Here is a tiny trained network, its code and every weight. The questions are about switching its units off for an input and a class, where a switched-off unit gives its printed mean instead of its output.

import numpy as np


def w(rows, s, z=0):
    codes = np.array(rows[::2]) - 128.0
    scale = np.full(codes.shape[1], s)
    scale[-1] = z or s
    return codes * scale


def norm(h):
    return h / np.sqrt((h * h).mean(-1, keepdims=True) + 1e-5)


def f(y):
    return np.maximum(y, 0)


def log_softmax(a):
    a = a - a.max(-1, keepdims=True)
    return a - np.log(np.exp(a).sum(-1, keepdims=True))


def net(x, mask):
    res = np.array(x, float).reshape(1, 5) / 4 @ E
    u = 0
    for l in range(4):
        y = f(norm(res) @ A[l][:, :-1].T + A[l][:, -1])
        res = res + np.where(mask[u : u + 10], y, B[l][:, -1]) @ B[l][:, :-1]
        u += 10
    return log_softmax(norm(res)[-1] @ U[:, :-1].T + U[:, -1])


A, B = {}, {}
E = w([
[134,8,169,34],'x0',
[36,129,253,54],'x1',
[185,52,147,193],'x2',
[175,191,49,80],'x3',
[187,247,209,225],'x4',
],0.0052)
A[0] = w([
[47,75,64,140,44],'0.n1',
[1,46,150,89,4],'0.n2',
[54,62,146,137,117],'0.n3',
[43,135,201,55,129],'0.n4',
[136,67,165,187,169],'0.n5',
[108,89,179,99,39],'0.n6',
[101,210,138,141,80],'0.n7',
[164,151,127,147,121],'0.n8',
[79,75,126,168,128],'0.n9',
[153,101,89,50,40],'0.n10',
],0.0094,0.0025)
B[0] = w([
[168,149,112,96,178],'0.n1',
[149,138,173,106,230],'0.n2',
[141,148,162,166,197],'0.n3',
[83,68,194,105,254],'0.n4',
[166,97,99,163,201],'0.n5',
[97,89,198,120,178],'0.n6',
[96,169,55,179,185],'0.n7',
[206,147,76,106,168],'0.n8',
[107,70,159,166,171],'0.n9',
[180,108,1,37,188],'0.n10',
],0.0096,0.0052)
A[1] = w([
[70,145,148,48,45],'1.n1',
[102,131,143,101,69],'1.n2',
[14,143,87,156,92],'1.n3',
[67,130,138,62,43],'1.n4',
[63,173,43,147,92],'1.n5',
[101,61,170,54,4],'1.n6',
[35,34,95,148,72],'1.n7',
[63,182,173,105,155],'1.n8',
[101,210,130,80,49],'1.n9',
[141,254,177,107,51],'1.n10',
],0.0082,0.0028)
B[1] = w([
[151,148,137,212,211],'1.n1',
[232,96,158,182,156],'1.n2',
[107,185,158,132,174],'1.n3',
[188,127,140,190,198],'1.n4',
[127,68,213,79,228],'1.n5',
[155,118,171,78,255],'1.n6',
[126,169,170,171,188],'1.n7',
[63,81,131,110,231],'1.n8',
[3,121,179,154,171],'1.n9',
[79,120,23,164,194],'1.n10',
],0.0056,0.0029)
A[2] = w([
[158,137,113,94,77],'2.n1',
[161,171,140,151,85],'2.n2',
[160,88,101,98,108],'2.n3',
[75,177,174,146,2],'2.n4',
[89,181,170,114,130],'2.n5',
[130,79,109,170,13],'2.n6',
[142,249,130,162,142],'2.n7',
[72,216,141,116,37],'2.n8',
[82,143,162,120,161],'2.n9',
[151,180,44,161,91],'2.n10',
],0.013,0.0037)
B[2] = w([
[115,91,89,98,163],'2.n1',
[143,254,200,119,165],'2.n2',
[138,151,64,109,203],'2.n3',
[89,121,79,119,171],'2.n4',
[57,98,69,108,190],'2.n5',
[129,94,91,202,153],'2.n6',
[101,188,199,78,230],'2.n7',
[74,91,49,217,177],'2.n8',
[74,97,145,94,202],'2.n9',
[156,204,189,122,253],'2.n10',
],0.0085,0.0057)
A[3] = w([
[180,84,123,189,3],'3.n1',
[179,142,81,179,92],'3.n2',
[106,135,161,172,159],'3.n3',
[100,142,10,65,79],'3.n4',
[55,120,227,143,67],'3.n5',
[22,169,182,97,49],'3.n6',
[151,161,78,151,223],'3.n7',
[121,61,164,102,145],'3.n8',
[171,106,15,122,163],'3.n9',
[58,123,67,108,141],'3.n10',
],0.012,0.0029)
B[3] = w([
[91,28,85,255,164],'3.n1',
[54,110,213,121,184],'3.n2',
[180,169,34,110,187],'3.n3',
[163,82,38,83,233],'3.n4',
[107,152,114,34,255],'3.n5',
[121,125,60,160,245],'3.n6',
[127,53,192,130,212],'3.n7',
[122,190,232,123,224],'3.n8',
[202,124,184,139,240],'3.n9',
[152,117,45,217,197],'3.n10',
],0.0075,0.006)
U = w([
[204,116,31,65,93],'0',
[163,73,136,252,94],'1',
[158,249,146,170,255],'2',
[182,111,118,140,24],'3',
[60,86,221,63,179],'4',
[25,168,40,156,185],'5',
],0.019,0.0032)

Each question gives the input, the list of numbers given to net, and the class t.
The units are the neurons (one row each of A and B). Each row of codes is followed by its name. A weight is (code - 128) times the scale printed after its matrix; where a second scale follows, it is the last column's (A, B and U).
mask holds one flag per neuron, layer by layer. A switched-off neuron (its flag False) gives its mean, the last column of its row in B, instead of its output. The means were averaged over made-up inputs and are rounded, as every weight is.
A unit's drop is (log p(t) with every unit on - log p(t) with that unit switched off) / (log p(t) with every unit on - log p(t) with every unit switched off).
The circuit of an input: a set's keep is (log p(t) with only the set's units on - log p(t) with every unit switched off) / (log p(t) with every unit on - log p(t) with every unit switched off). Starting from the 12 units with the biggest drops (on a tie, the unit counted first), units are removed one at a time, each time the one whose removal leaves the highest keep (on an exact tie, the one counted first), for as long as the keep stays at least 0.8.
circuit, biggest first: the units of the circuit, biggest drop first
k most important neurons: the k neurons with the biggest drops, biggest first
top k neurons in layer l: the k neurons of layer l with the biggest drops, biggest first
drop when u is switched off: that unit's drop, to one decimal
input [7,-6,8,3,0], class 1: circuit, biggest first	3.n1
input [1,-1,-2,5,2], class 2: circuit, biggest first	2.n10, 0.n7
input [7,2,6,3,8], class 1: 3 most important neurons	2.n7, 0.n5, 2.n10
input [3,-6,0,1,1], class 3: 2 most important neurons	3.n9, 3.n7
input [8,0,6,3,-4], class 0: 2 most important neurons	0.n10, 2.n3
input [1,-2,-7,4,1], class 5: top 2 neurons in layer 2	2.n7, 2.n10
input [-7,-7,4,5,-4], class 2: 2 most important neurons	2.n10, 0.n10
input [8,4,-6,8,-3], class 0: 2 most important neurons	0.n10, 2.n3
input [-7,-8,5,2,-5], class 1: 3 most important neurons	3.n7, 0.n2, 0.n10
input [-8,4,6,-1,-2], class 2: top 2 neurons in layer 1	1.n8, 1.n9
input [1,-6,8,0,7], class 2: top 2 neurons in layer 2	2.n2, 2.n10
input [-2,2,-2,7,3], class 5: 3 most important neurons	1.n9, 0.n5, 2.n8
input [-2,-5,8,5,1], class 2: 2 most important neurons	0.n4, 2.n10
input [-7,-7,-7,2,-2], class 2: circuit, biggest first	2.n10
input [-4,5,4,5,-7], class 0: drop when 0.n10 is switched off	2.6
input [8,-7,6,-7,-8], class 1: drop when 3.n1 is switched off	0.2
input [-1,6,-3,-6,6], class 5: drop when 0.n7 is switched off	0.1
